Below are the code and all the weights of a small trained network. Each question names an input and a class and asks about switching units off, where a switched-off unit gives its printed mean instead of its output.

import numpy as np


def w(rows, s, z=0):
    codes = np.array(rows[::2]) - 128.0
    scale = np.full(codes.shape[1], s)
    scale[-1] = z or s
    return codes * scale


def f(y):
    return np.maximum(y, 0)


def log_softmax(a):
    a = a - a.max(-1, keepdims=True)
    return a - np.log(np.exp(a).sum(-1, keepdims=True))


def net(x, mask):
    res = np.array(x, float).reshape(1, 7) / 4 @ E
    y = f(res @ A[0][:, :-1].T + A[0][:, -1])
    res = res + np.where(mask, y, B[0][:, -1]) @ B[0][:, :-1]
    return log_softmax(res[-1] @ U[:, :-1].T + U[:, -1])


A, B = {}, {}
E = w([
[113,178,166,1,146],'x0',
[133,123,180,99,212],'x1',
[215,127,142,93,129],'x2',
[92,194,123,161,189],'x3',
[138,233,192,176,47],'x4',
[44,63,140,110,123],'x5',
[152,140,60,170,117],'x6',
],0.0098)
A[0] = w([
[114,196,85,108,133,129],'n1',
[48,116,69,130,120,159],'n2',
[92,150,92,117,173,107],'n3',
[99,122,142,145,82,130],'n4',
[117,201,151,99,131,71],'n5',
[225,182,175,109,7,237],'n6',
[114,74,175,174,124,215],'n7',
[136,73,105,187,178,231],'n8',
[96,83,126,155,35,86],'n9',
[106,110,248,175,176,147],'n10',
[163,178,147,192,97,99],'n11',
[111,129,97,169,72,253],'n12',
[180,162,83,224,135,103],'n13',
[148,40,156,121,173,154],'n14',
[77,131,164,243,138,32],'n15',
],0.013,0.0045)
B[0] = w([
[91,47,152,92,150,171],'n1',
[81,118,112,137,108,191],'n2',
[85,119,123,175,143,161],'n3',
[102,157,122,121,79,157],'n4',
[81,80,119,114,132,178],'n5',
[85,101,150,207,133,254],'n6',
[84,195,77,73,103,174],'n7',
[96,114,6,98,93,206],'n8',
[35,121,166,94,1,180],'n9',
[208,240,153,74,117,179],'n10',
[107,124,117,168,91,196],'n11',
[133,100,118,86,75,201],'n12',
[249,24,82,245,161,210],'n13',
[204,127,93,88,92,193],'n14',
[126,167,128,207,221,187],'n15',
],0.0088,0.015)
U = w([
[69,114,101,126,181,48],'0',
[186,45,90,182,95,238],'1',
[94,125,114,93,34,76],'2',
[183,167,170,146,118,5],'3',
[185,155,168,139,124,2],'4',
[131,249,82,188,134,77],'5',
[216,164,142,23,161,206],'6',
[82,240,254,176,106,196],'7',
],0.0084,0.0097)

Each question gives the input, the list of numbers given to net, and the class t.
The units are the neurons (one row each of A and B). Each row of codes is followed by its name. A weight is (code - 128) times the scale printed after its matrix; where a second scale follows, it is the last column's (A, B and U).
mask holds one flag per neuron, in row order. A switched-off neuron (its flag False) gives its mean, the last column of its row in B, instead of its output. The means were averaged over made-up inputs and are rounded, as every weight is.
A unit's drop is (log p(t) with every unit on - log p(t) with that unit switched off) / (log p(t) with every unit on - log p(t) with every unit switched off).
The circuit of an input: a set's keep is (log p(t) with only the set's units on - log p(t) with every unit switched off) / (log p(t) with every unit on - log p(t) with every unit switched off). Starting from the 12 units with the biggest drops (on a tie, the unit counted first), units are removed one at a time, each time the one whose removal leaves the highest keep (on an exact tie, the one counted first), for as long as the keep stays at least 0.8.
units of the circuit, in order: the units of the circuit, biggest drop first
unit that matters most: the unit with the biggest drop
top k neurons: the k neurons with the biggest drops, biggest first
drop when u is switched off: that unit's drop, to one decimal
input [1,-5,-7,6,-8,0,6], class 0: top 2 neurons : [n14 n2]
input [-6,8,5,-7,-2,8,7], class 2: units of the circuit, in order : [n13 n7]
input [3,7,7,-8,4,3,-3], class 6: units of the circuit, in order : [n10]
input [4,3,3,-5,-2,1,7], class 6: top 3 neurons : [n13 n6 n11]
input [8,-1,2,-8,3,-7,-1], class 7: units of the circuit, in order : [n13 n6]
input [3,3,-1,5,-6,-2,8], class 0: top 2 neurons : [n13 n3]
input [-3,7,8,2,-8,7,3], class 6: units of the circuit, in order : [n13 n6 n14]
input [7,-5,-2,2,-5,-8,4], class 6: units of the circuit, in order : [n6 n11]
input [3,-7,0,-5,-4,-1,2], class 2: top 3 neurons : [n13 n9 n15]
input [5,-1,8,2,1,5,4], class 7: units of the circuit, in order : [n13 n8]
input [-7,7,1,5,0,-2,-4], class 5: top 2 neurons : [n10 n15]
input [0,3,-5,6,-1,-1,-2], class 5: top 4 neurons : [n9 n10 n6 n15]
input [0,-4,2,2,7,8,1], class 7: units of the circuit, in order : [n8 n13]
input [-3,-6,0,8,-5,3,-5], class 0: units of the circuit, in order : [n13 n15]
input [-6,-7,-5,-5,4,7,3], class 2: unit that matters most : n9
input [-1,-3,2,-7,-5,2,-2], class 2: units of the circuit, in order : [n13 n9]
input [-5,1,-4,3,-8,7,-3], class 2: top 3 neurons : [n13 n14 n7]
input [6,8,-2,5,3,-3,5], class 6: top 2 neurons : [n6 n9]
input [-8,1,-2,-2,5,1,-7], class 7: top 2 neurons : [n9 n15]
input [5,0,-7,1,1,-7,-3], class 7: units of the circuit, in order : [n8]
input [-3,2,0,3,3,4,-2], class 7: top 2 neurons : [n13 n14]
input [-2,-2,-5,2,-1,2,0], class 0: top 2 neurons : [n15 n14]
input [0,-4,-2,-6,7,3,7], class 2: top 3 neurons : [n9 n12 n4]
input [-8,7,3,2,-6,7,-2], class 6: top 2 neurons : [n10 n14]
input [-6,-5,-8,8,-7,3,-7], class 0: top 2 neurons : [n15 n2]
input [8,5,-2,-3,3,0,1], class 7: drop when n12 is switched off : 0.2
input [1,-3,-1,1,3,7,6], class 2: drop when n12 is switched off : 0.1
input [-6,-6,-3,-7,4,4,5], class 2: units of the circuit, in order : [n9]
